Below are the code and all the weights of a small trained network. Each question names an input and a class and asks about switching units off, where a switched-off unit gives its printed mean instead of its output.

import numpy as np


def w(rows, s, z=0):
    codes = np.array(rows[::2]) - 128.0
    scale = np.full(codes.shape[1], s)
    scale[-1] = z or s
    return codes * scale


def norm(h):
    return h / np.sqrt((h * h).mean(-1, keepdims=True) + 1e-5)


def f(y):
    return np.maximum(y, 0)


def log_softmax(a):
    a = a - a.max(-1, keepdims=True)
    return a - np.log(np.exp(a).sum(-1, keepdims=True))


def net(x, mask):
    res = np.array(x, float).reshape(1, 6) / 4 @ E
    u = 0
    for l in range(2):
        y = f(norm(res) @ A[l][:, :-1].T + A[l][:, -1])
        res = res + np.where(mask[u : u + 11], y, B[l][:, -1]) @ B[l][:, :-1]
        u += 11
    return log_softmax(norm(res)[-1] @ U[:, :-1].T + U[:, -1])


A, B = {}, {}
E = w([
[64,177,98,158,119,102,135],'x0',
[140,199,125,134,252,175,62],'x1',
[162,166,92,109,108,102,114],'x2',
[116,101,70,125,132,155,122],'x3',
[51,108,146,14,135,85,70],'x4',
[129,100,145,178,94,118,38],'x5',
],0.0042)
A[0] = w([
[126,121,124,148,115,123,93,58],'0.n0',
[205,84,139,87,136,145,116,3],'0.n1',
[67,179,110,158,112,112,136,7],'0.n2',
[149,130,118,152,130,123,139,53],'0.n3',
[55,109,192,158,143,189,151,51],'0.n4',
[148,197,236,125,111,102,142,23],'0.n5',
[143,134,117,149,127,135,143,63],'0.n6',
[110,68,2,118,133,195,111,67],'0.n7',
[124,128,129,131,143,112,113,97],'0.n8',
[130,145,116,99,143,132,174,18],'0.n9',
[183,202,82,92,81,107,102,33],'0.n10',
],0.0086,0.0053)
B[0] = w([
[129,103,153,154,101,148,74,142],'0.n0',
[130,22,224,116,171,208,126,165],'0.n1',
[4,82,162,198,164,182,140,150],'0.n2',
[148,132,139,170,113,146,140,139],'0.n3',
[179,66,61,126,166,74,120,182],'0.n4',
[132,203,217,146,117,4,150,174],'0.n5',
[145,129,145,160,132,155,144,145],'0.n6',
[146,191,212,142,129,18,148,252],'0.n7',
[154,127,133,119,112,136,148,138],'0.n8',
[121,145,128,90,142,149,217,142],'0.n9',
[153,22,79,147,202,90,137,188],'0.n10',
],0.014,0.0023)
A[1] = w([
[145,228,105,112,203,182,61,95],'1.n0',
[125,134,88,87,7,149,160,39],'1.n1',
[152,125,162,131,103,112,81,101],'1.n2',
[18,167,64,196,122,133,134,48],'1.n3',
[134,185,108,49,126,171,216,82],'1.n4',
[96,149,104,40,110,149,89,57],'1.n5',
[160,59,64,120,167,89,131,13],'1.n6',
[167,185,86,192,96,202,154,60],'1.n7',
[61,137,115,33,129,107,72,66],'1.n8',
[134,137,113,165,64,154,22,2],'1.n9',
[183,119,169,96,99,202,125,88],'1.n10',
],0.011,0.0026)
B[1] = w([
[83,52,124,82,13,75,152,245],'1.n0',
[109,78,127,72,31,85,120,213],'1.n1',
[70,166,80,123,173,139,161,229],'1.n2',
[159,72,188,12,201,159,101,214],'1.n3',
[8,134,84,186,189,162,87,202],'1.n4',
[178,195,133,140,125,195,115,176],'1.n5',
[170,95,46,156,136,116,130,235],'1.n6',
[214,208,151,171,118,190,108,214],'1.n7',
[226,163,161,202,128,170,145,254],'1.n8',
[23,147,81,164,187,169,159,185],'1.n9',
[132,116,170,51,184,146,89,193],'1.n10',
],0.014,0.0035)
U = w([
[222,196,157,172,95,192,127,158],'0',
[138,75,180,52,179,147,113,143],'1',
[99,88,113,92,7,96,141,151],'2',
[116,192,175,157,139,29,154,141],'3',
[179,80,46,166,158,90,140,134],'4',
[42,152,80,157,165,176,130,151],'5',
[136,164,100,98,131,116,113,57],'6',
[136,184,85,88,112,118,83,1],'7',
],0.014,0.0081)

Each question gives the input, the list of numbers given to net, and the class t.
The units are the neurons (one row each of A and B). Each row of codes is followed by its name. A weight is (code - 128) times the scale printed after its matrix; where a second scale follows, it is the last column's (A, B and U).
mask holds one flag per neuron, layer by layer. A switched-off neuron (its flag False) gives its mean, the last column of its row in B, instead of its output. The means were averaged over made-up inputs and are rounded, as every weight is.
A unit's drop is (log p(t) with every unit on - log p(t) with that unit switched off) / (log p(t) with every unit on - log p(t) with every unit switched off).
The circuit of an input: a set's keep is (log p(t) with only the set's units on - log p(t) with every unit switched off) / (log p(t) with every unit on - log p(t) with every unit switched off). Starting from the 12 units with the biggest drops (on a tie, the unit counted first), units are removed one at a time, each time the one whose removal leaves the highest keep (on an exact tie, the one counted first), for as long as the keep stays at least 0.8.
circuit, biggest first: the units of the circuit, biggest drop first
unit that matters most: the unit with the biggest drop
k most important neurons: the k neurons with the biggest drops, biggest first
top k neurons in layer l: the k neurons of layer l with the biggest drops, biggest first
input [-3,7,-6,8,-1,1], class 3: unit that matters most => 0.n7
input [6,-4,7,-4,6,-1], class 4: 3 most important neurons => 0.n10, 1.n6, 1.n7
input [2,-1,-7,-4,2,-8], class 5: 2 most important neurons => 1.n4, 0.n9
input [8,-1,8,3,-7,3], class 1: 2 most important neurons => 1.n3, 0.n2
input [8,-5,-4,-6,1,-8], class 1: circuit, biggest first => 1.n3, 0.n2
input [5,2,2,5,-4,-2], class 1: 2 most important neurons => 0.n2, 1.n3
input [7,5,-7,-1,7,-7], class 0: 2 most important neurons => 1.n8, 1.n5
input [4,6,-8,2,8,5], class 0: 3 most important neurons => 1.n8, 1.n5, 0.n10
input [-3,8,-8,-7,0,-1], class 2: 3 most important neurons => 1.n0, 0.n7, 0.n10
input [8,5,8,7,6,7], class 1: top 2 neurons in layer 1 => 1.n3, 1.n0
input [-2,6,-6,6,-1,6], class 2: 4 most important neurons => 1.n0, 0.n10, 0.n5, 1.n8
input [-8,-6,8,2,-3,-2], class 1: 2 most important neurons => 0.n1, 1.n10
input [2,3,2,-5,-7,-8], class 5: 2 most important neurons => 1.n4, 0.n9
input [5,1,-7,4,-1,3], class 4: unit that matters most => 0.n4
input [-5,6,-1,-3,0,0], class 2: top 2 neurons in layer 1 => 1.n0, 1.n3
input [-4,-4,-4,2,-3,4], class 1: top 3 neurons in layer 0 => 0.n10, 0.n4, 0.n0
input [-5,-7,-1,-1,7,7], class 0: top 3 neurons in layer 1 => 1.n8, 1.n5, 1.n0
input [-2,-4,-5,-3,4,5], class 4: 3 most important neurons => 0.n4, 0.n7, 1.n4
input [-3,7,-1,1,6,4], class 2: 2 most important neurons => 1.n0, 1.n7
input [-6,-3,2,8,-3,-8], class 3: circuit, biggest first => 0.n7
input [-7,3,0,-8,-4,-4], class 3: 2 most important neurons => 0.n5, 1.n3
input [-8,-5,-1,-7,-7,7], class 1: top 2 neurons in layer 1 => 1.n10, 1.n8
input [5,-5,-3,0,2,-6], class 5: top 2 neurons in layer 0 => 0.n9, 0.n0
input [5,6,8,5,-6,5], class 4: top 3 neurons in layer 1 => 1.n1, 1.n6, 1.n0
input [-3,-7,-8,-4,5,8], class 4: top 2 neurons in layer 0 => 0.n4, 0.n7
